Below is a small trained network, with its code and all its weights. Each question gives an input and a target symbol and asks what happens when units are switched off, that is, made to give their printed mean instead of their output.

import numpy as np


def w(rows, s, z=0):
    codes = np.array(rows[::2]) - 128.0
    scale = np.full(codes.shape[1], s)
    scale[-1] = z or s
    return codes * scale


def f(y):
    return y / 2 * (1 + np.tanh(0.7978845608 * (y + 0.044715 * y**3)))


def softmax(a):
    e = np.exp(a - a.max(-1, keepdims=True))
    return e / e.sum(-1, keepdims=True)


def log_softmax(a):
    a = a - a.max(-1, keepdims=True)
    return a - np.log(np.exp(a).sum(-1, keepdims=True))


def net(x, mask):
    ids = ['αβγζηθλπστφψω'.index(c) for c in x.split()]
    T = len(ids)
    res = E[ids] + P[:T]
    u = 0
    for l in range(2):
        r = res
        for j in range(2):
            rows = slice(3 * j, 3 * j + 3)
            q, k, v = (r @ M[l][rows].T for M in (Q, K, V))
            z = softmax(np.where(np.tri(T) > 0, q @ k.T / 3**0.5, -1e9)) @ v
            o = O[l][rows]
            res = res + np.where(mask[u + j], z, o[:, -1]) @ o[:, :-1]
        u += 2
        y = f(res @ A[l][:, :-1].T + A[l][:, -1])
        res = res + np.where(mask[u : u + 8], y, B[l][:, -1]) @ B[l][:, :-1]
        u += 8
    return log_softmax(res[-1] @ U[:, :-1].T + U[:, -1])


Q, K, V, O, A, B = {}, {}, {}, {}, {}, {}
E = w([
[175,141,97],'α',
[171,156,110],'β',
[36,3,241],'γ',
[200,150,129],'ζ',
[166,153,95],'η',
[171,153,105],'θ',
[170,152,108],'λ',
[137,139,77],'π',
[142,45,92],'σ',
[91,166,19],'τ',
[197,159,117],'φ',
[162,150,91],'ψ',
[130,144,52],'ω',
],0.016)
P = w([
[249,103,88],'0',
[160,1,63],'1',
[142,11,95],'2',
[117,54,122],'3',
[86,122,152],'4',
[66,177,163],'5',
],0.0068)
Q[0] = w([
[1,158,91],'L0H1',
[121,97,245],'L0H1',
[38,104,223],'L0H1',
[104,64,186],'L0H2',
[137,42,56],'L0H2',
[35,92,112],'L0H2',
],0.0065)
K[0] = w([
[82,70,241],'L0H1',
[92,70,7],'L0H1',
[202,124,146],'L0H1',
[110,84,123],'L0H2',
[143,99,173],'L0H2',
[34,99,99],'L0H2',
],0.011)
V[0] = w([
[111,122,202],'L0H1',
[225,226,176],'L0H1',
[14,146,154],'L0H1',
[254,24,127],'L0H2',
[238,149,133],'L0H2',
[133,124,172],'L0H2',
],0.0098)
O[0] = w([
[16,109,194,73],'L0H1',
[207,123,203,110],'L0H1',
[169,149,218,36],'L0H1',
[88,254,200,251],'L0H2',
[241,181,89,169],'L0H2',
[161,174,111,105],'L0H2',
],0.0073,0.012)
A[0] = w([
[56,94,134,203],'L0N1',
[129,160,84,252],'L0N2',
[148,76,4,179],'L0N3',
[78,57,107,153],'L0N4',
[156,109,28,170],'L0N5',
[150,130,40,63],'L0N6',
[82,177,120,74],'L0N7',
[148,151,141,14],'L0N8',
],0.012,0.0047)
B[0] = w([
[27,111,213,149],'L0N1',
[126,163,121,244],'L0N2',
[128,165,176,245],'L0N3',
[60,206,200,145],'L0N4',
[187,157,171,246],'L0N5',
[195,85,111,209],'L0N6',
[161,49,1,146],'L0N7',
[113,64,137,124],'L0N8',
],0.0084,0.013)
Q[1] = w([
[153,111,138],'L1H1',
[114,167,191],'L1H1',
[119,204,131],'L1H1',
[161,111,230],'L1H2',
[136,124,212],'L1H2',
[5,165,56],'L1H2',
],0.011)
K[1] = w([
[168,176,117],'L1H1',
[153,103,170],'L1H1',
[130,100,196],'L1H1',
[164,175,192],'L1H2',
[153,143,122],'L1H2',
[3,77,150],'L1H2',
],0.012)
V[1] = w([
[179,254,108],'L1H1',
[140,179,160],'L1H1',
[188,28,175],'L1H1',
[36,107,80],'L1H2',
[86,224,96],'L1H2',
[171,92,127],'L1H2',
],0.0079)
O[1] = w([
[68,157,99,254],'L1H1',
[74,254,125,180],'L1H1',
[121,162,130,99],'L1H1',
[171,223,169,32],'L1H2',
[148,149,79,169],'L1H2',
[113,158,125,132],'L1H2',
],0.0077,0.019)
A[1] = w([
[186,189,128,187],'L1N1',
[167,86,217,143],'L1N2',
[198,183,129,227],'L1N3',
[28,142,130,50],'L1N4',
[71,1,196,14],'L1N5',
[108,27,161,48],'L1N6',
[115,100,126,91],'L1N7',
[28,66,203,251],'L1N8',
],0.0099,0.0028)
B[1] = w([
[90,46,121,254],'L1N1',
[48,22,139,154],'L1N2',
[88,51,131,248],'L1N3',
[189,191,143,221],'L1N4',
[225,230,41,150],'L1N5',
[134,228,218,133],'L1N6',
[224,172,91,113],'L1N7',
[179,64,2,190],'L1N8',
],0.0064,0.0082)
U = w([
[151,115,123,46],'α',
[145,121,128,55],'β',
[42,92,153,52],'γ',
[157,116,126,66],'ζ',
[159,110,123,68],'η',
[149,113,119,23],'θ',
[146,239,159,253],'λ',
[133,144,164,151],'π',
[158,117,128,88],'σ',
[122,218,179,114],'τ',
[254,190,130,81],'φ',
[152,104,111,4],'ψ',
[58,66,29,205],'ω',
],0.0096,0.0045)

Each question gives the input, a string of symbols that net reads in full, and the target symbol t.
The units are the heads (3 rows each of Q, K, V and O) and the neurons (one row each of A and B). Each row of codes is followed by its name. A weight is (code - 128) times the scale printed after its matrix; where a second scale follows, it is the last column's (O, A, B and U).
mask holds one flag per unit, layer by layer, with each layer's heads first. A switched-off unit (its flag False) gives its mean, the last column of its rows in O or B, instead of its output. The means were averaged over made-up inputs and are rounded, as every weight is.
A unit's drop is (log p(t) with every unit on - log p(t) with that unit switched off) / (log p(t) with every unit on - log p(t) with every unit switched off).
The circuit of an input: a set's keep is (log p(t) with only the set's units on - log p(t) with every unit switched off) / (log p(t) with every unit on - log p(t) with every unit switched off). Starting from the 12 units with the biggest drops (on a tie, the unit counted first), units are removed one at a time, each time the one whose removal leaves the highest keep (on an exact tie, the one counted first), for as long as the keep stays at least 0.8.
units of the circuit, in order: the units of the circuit, biggest drop first
unit that matters most: the unit with the biggest drop
top k neurons: the k neurons with the biggest drops, biggest first
k most important neurons of layer l: the k neurons of layer l with the biggest drops, biggest first
which heads matter: for each layer, one digit per head in row order, 1 if its drop is at least 0.15 and else 0, layers parted by /
drop of u: that unit's drop, to one decimal
input λ σ ζ, target ω: top 2 neurons	[L0N3; L0N1]
input τ τ β σ ζ ψ, target ω: top neuron	[L0N1]
input τ ω π β θ ψ, target ω: units of the circuit, in order	[L0N3; L0N5]
input π τ ω η σ α, target ω: 3 most important neurons of layer 0	[L0N1; L0N4; L0N3]
input τ σ θ φ, target ω: top 2 neurons	[L0N3; L0N1]
input ω ψ π β σ λ, target ω: 2 most important neurons of layer 0	[L0N1; L0N3]
input γ β ζ σ θ σ, target γ: which heads matter	11 / 11
input π η β τ τ, target λ: 2 most important neurons of layer 0	[L0N3; L0N4]
input ψ φ σ σ, target λ: top 2 neurons	[L0N6; L0N5]
input τ β τ β β η, target ω: which heads matter	01 / 01
input σ β ψ σ γ σ, target γ: top 3 neurons	[L0N1; L1N2; L0N4]
input λ β σ σ σ ζ, target ω: which heads matter	00 / 00
input ζ π α σ ζ β, target ω: 4 most important neurons of layer 0	[L0N3; L0N1; L0N4; L0N7]
input λ λ σ τ σ, target λ: unit that matters most	L1H2
input γ ψ τ, target λ: top 3 neurons	[L0N4; L0N6; L1N4]
input τ φ η γ, target φ: 4 most important neurons of layer 1	[L1N5; L1N8; L1N4; L1N6]
input σ σ π σ θ, target ω: 2 most important neurons of layer 0	[L0N7; L0N3]
input σ ψ ω π λ, target ω: top 4 neurons	[L0N1; L0N3; L0N4; L1N4]
input ζ τ σ τ β θ, target ω: drop of L1N7	0.0
input π σ σ λ φ β, target ω: most important neuron of layer 1	[L1N4]
